Below are the code and all the weights of a small trained network. Each question names an input and a class and asks about switching units off, where a switched-off unit gives its printed mean instead of its output.

import numpy as np


def w(rows, s, z=0):
    codes = np.array(rows[::2]) - 128.0
    scale = np.full(codes.shape[1], s)
    scale[-1] = z or s
    return codes * scale


def norm(h):
    return h / np.sqrt((h * h).mean(-1, keepdims=True) + 1e-5)


def f(y):
    return np.maximum(y, 0)


def log_softmax(a):
    a = a - a.max(-1, keepdims=True)
    return a - np.log(np.exp(a).sum(-1, keepdims=True))


def net(x, mask):
    res = np.array(x, float).reshape(1, 6) / 4 @ E
    u = 0
    for l in range(2):
        y = f(norm(res) @ A[l][:, :-1].T + A[l][:, -1])
        res = res + np.where(mask[u : u + 15], y, B[l][:, -1]) @ B[l][:, :-1]
        u += 15
    return log_softmax(norm(res)[-1] @ U[:, :-1].T + U[:, -1])


A, B = {}, {}
E = w([
[135,118,134,127,129,120,133],'x0',
[119,139,123,128,127,137,125],'x1',
[72,127,194,152,180,133,68],'x2',
[148,195,197,108,61,91,107],'x3',
[254,136,143,139,164,203,64],'x4',
[130,94,190,240,58,184,170],'x5',
],0.0055)
A[0] = w([
[169,93,96,142,177,161,162,122],'L0N1',
[100,110,207,123,166,169,52,3],'L0N2',
[197,115,85,69,125,140,3,157],'L0N3',
[181,125,211,255,94,183,134,19],'L0N4',
[216,124,143,186,86,197,78,120],'L0N5',
[220,218,203,163,37,85,108,107],'L0N6',
[221,132,65,114,41,172,211,73],'L0N7',
[65,65,145,149,48,107,146,112],'L0N8',
[52,143,148,53,135,120,241,34],'L0N9',
[196,118,187,219,51,188,175,72],'L0N10',
[108,27,118,181,156,216,198,127],'L0N11',
[120,179,220,117,111,117,131,50],'L0N12',
[69,79,241,152,183,154,90,46],'L0N13',
[83,112,109,100,172,202,107,114],'L0N14',
[163,59,164,116,61,216,78,88],'L0N15',
],0.0069,0.0028)
B[0] = w([
[129,71,137,109,107,193,77,176],'L0N1',
[132,139,44,193,89,51,86,179],'L0N2',
[130,153,226,166,203,131,154,235],'L0N3',
[132,177,130,122,64,155,197,242],'L0N4',
[95,135,173,197,211,148,149,232],'L0N5',
[84,22,129,72,92,228,32,255],'L0N6',
[192,162,80,202,78,11,20,219],'L0N7',
[62,180,159,152,152,155,174,206],'L0N8',
[109,107,239,149,148,97,120,196],'L0N9',
[133,163,74,108,99,124,215,247],'L0N10',
[105,129,120,57,66,213,73,220],'L0N11',
[104,54,76,84,110,144,100,183],'L0N12',
[254,162,14,189,16,84,112,211],'L0N13',
[136,89,142,88,82,120,92,170],'L0N14',
[33,154,153,110,212,96,165,192],'L0N15',
],0.0063,0.0053)
A[1] = w([
[126,119,117,82,138,138,37,222],'L1N1',
[179,147,148,160,121,208,85,135],'L1N2',
[38,106,179,196,178,133,159,158],'L1N3',
[108,163,139,172,125,147,130,152],'L1N4',
[101,26,62,113,171,228,110,73],'L1N5',
[102,169,157,151,114,113,254,144],'L1N6',
[30,136,94,148,76,30,144,169],'L1N7',
[100,124,190,102,76,104,128,120],'L1N8',
[154,170,179,57,244,76,172,8],'L1N9',
[69,158,72,101,192,64,76,75],'L1N10',
[62,126,154,226,167,132,75,192],'L1N11',
[140,174,160,85,171,69,114,3],'L1N12',
[203,170,145,173,181,142,160,73],'L1N13',
[164,145,61,196,97,42,90,59],'L1N14',
[190,114,148,50,210,115,68,109],'L1N15',
],0.0084,0.0028)
B[1] = w([
[97,89,98,139,65,156,142,224],'L1N1',
[109,91,138,75,188,70,110,217],'L1N2',
[186,112,133,87,161,81,109,191],'L1N3',
[121,105,119,128,163,46,156,177],'L1N4',
[87,128,166,83,66,109,102,177],'L1N5',
[117,176,137,107,214,83,154,196],'L1N6',
[194,120,150,153,194,146,76,254],'L1N7',
[133,83,93,68,178,196,104,187],'L1N8',
[120,131,125,172,135,175,220,182],'L1N9',
[148,167,146,172,65,159,137,195],'L1N10',
[185,159,82,105,143,86,142,206],'L1N11',
[76,120,108,159,83,163,184,169],'L1N12',
[106,136,189,104,193,94,86,161],'L1N13',
[203,140,61,253,75,91,68,187],'L1N14',
[108,156,111,144,86,120,185,212],'L1N15',
],0.0076,0.0071)
U = w([
[117,146,193,107,249,96,110,253],'0',
[155,158,87,213,71,93,71,98],'1',
[50,185,148,148,104,176,254,65],'2',
[54,78,154,39,58,175,65,82],'3',
],0.014,0.0032)

Each question gives the input, the list of numbers given to net, and the class t.
The units are the neurons (one row each of A and B). Each row of codes is followed by its name. A weight is (code - 128) times the scale printed after its matrix; where a second scale follows, it is the last column's (A, B and U).
mask holds one flag per neuron, layer by layer. A switched-off neuron (its flag False) gives its mean, the last column of its row in B, instead of its output. The means were averaged over made-up inputs and are rounded, as every weight is.
A unit's drop is (log p(t) with every unit on - log p(t) with that unit switched off) / (log p(t) with every unit on - log p(t) with every unit switched off).
The circuit of an input: a set's keep is (log p(t) with only the set's units on - log p(t) with every unit switched off) / (log p(t) with every unit on - log p(t) with every unit switched off). Starting from the 12 units with the biggest drops (on a tie, the unit counted first), units are removed one at a time, each time the one whose removal leaves the highest keep (on an exact tie, the one counted first), for as long as the keep stays at least 0.8.
circuit, biggest first: the units of the circuit, biggest drop first
k most important neurons: the k neurons with the biggest drops, biggest first
k most important neurons of layer l: the k neurons of layer l with the biggest drops, biggest first
input [6,4,3,-7,8,8], class 0: circuit, biggest first : (L1N2)
input [8,-3,2,7,-4,-6], class 3: circuit, biggest first : (L1N8, L1N6)
input [-7,8,-1,7,5,5], class 3: 2 most important neurons of layer 0 : (L0N6, L0N12)
input [5,0,4,-6,-5,-7], class 2: 3 most important neurons : (L0N6, L1N10, L1N9)
input [-7,-1,8,-1,1,-8], class 1: 2 most important neurons : (L0N2, L0N13)
input [-3,0,-7,-6,-5,0], class 1: 2 most important neurons of layer 0 : (L0N7, L0N6)
input [-4,4,6,-4,4,-6], class 1: 3 most important neurons : (L0N2, L0N6, L0N15)
input [-7,4,0,-2,2,-2], class 0: 2 most important neurons : (L0N3, L0N6)
input [-6,-6,6,-5,6,-7], class 2: 2 most important neurons of layer 0 : (L0N6, L0N7)
input [-5,-2,-8,-7,8,1], class 0: 3 most important neurons : (L0N5, L0N6, L0N3)
input [6,-8,-6,7,-6,-8], class 2: 3 most important neurons : (L0N13, L0N7, L1N12)
input [-6,5,7,6,4,8], class 2: 2 most important neurons of layer 1 : (L1N14, L1N7)
input [7,4,0,-2,-4,-6], class 2: 2 most important neurons : (L0N6, L0N7)
input [-1,8,-4,6,2,0], class 3: circuit, biggest first : (L0N6)
input [-2,3,7,7,2,-2], class 1: 2 most important neurons of layer 1 : (L1N14, L1N11)
input [8,-7,-8,-7,-5,7], class 1: 3 most important neurons : (L0N7, L0N6, L0N3)
input [-8,5,-2,-3,6,8], class 2: 3 most important neurons of layer 0 : (L0N4, L0N10, L0N11)
input [-1,-3,1,-3,0,3], class 2: 2 most important neurons of layer 0 : (L0N6, L0N4)
input [-2,3,5,0,0,-5], class 1: 2 most important neurons : (L0N2, L1N14)
input [2,-6,5,-5,-4,-5], class 1: circuit, biggest first : (L1N10)
input [2,-4,0,-3,0,3], class 2: 3 most important neurons : (L0N6, L0N10, L0N4)
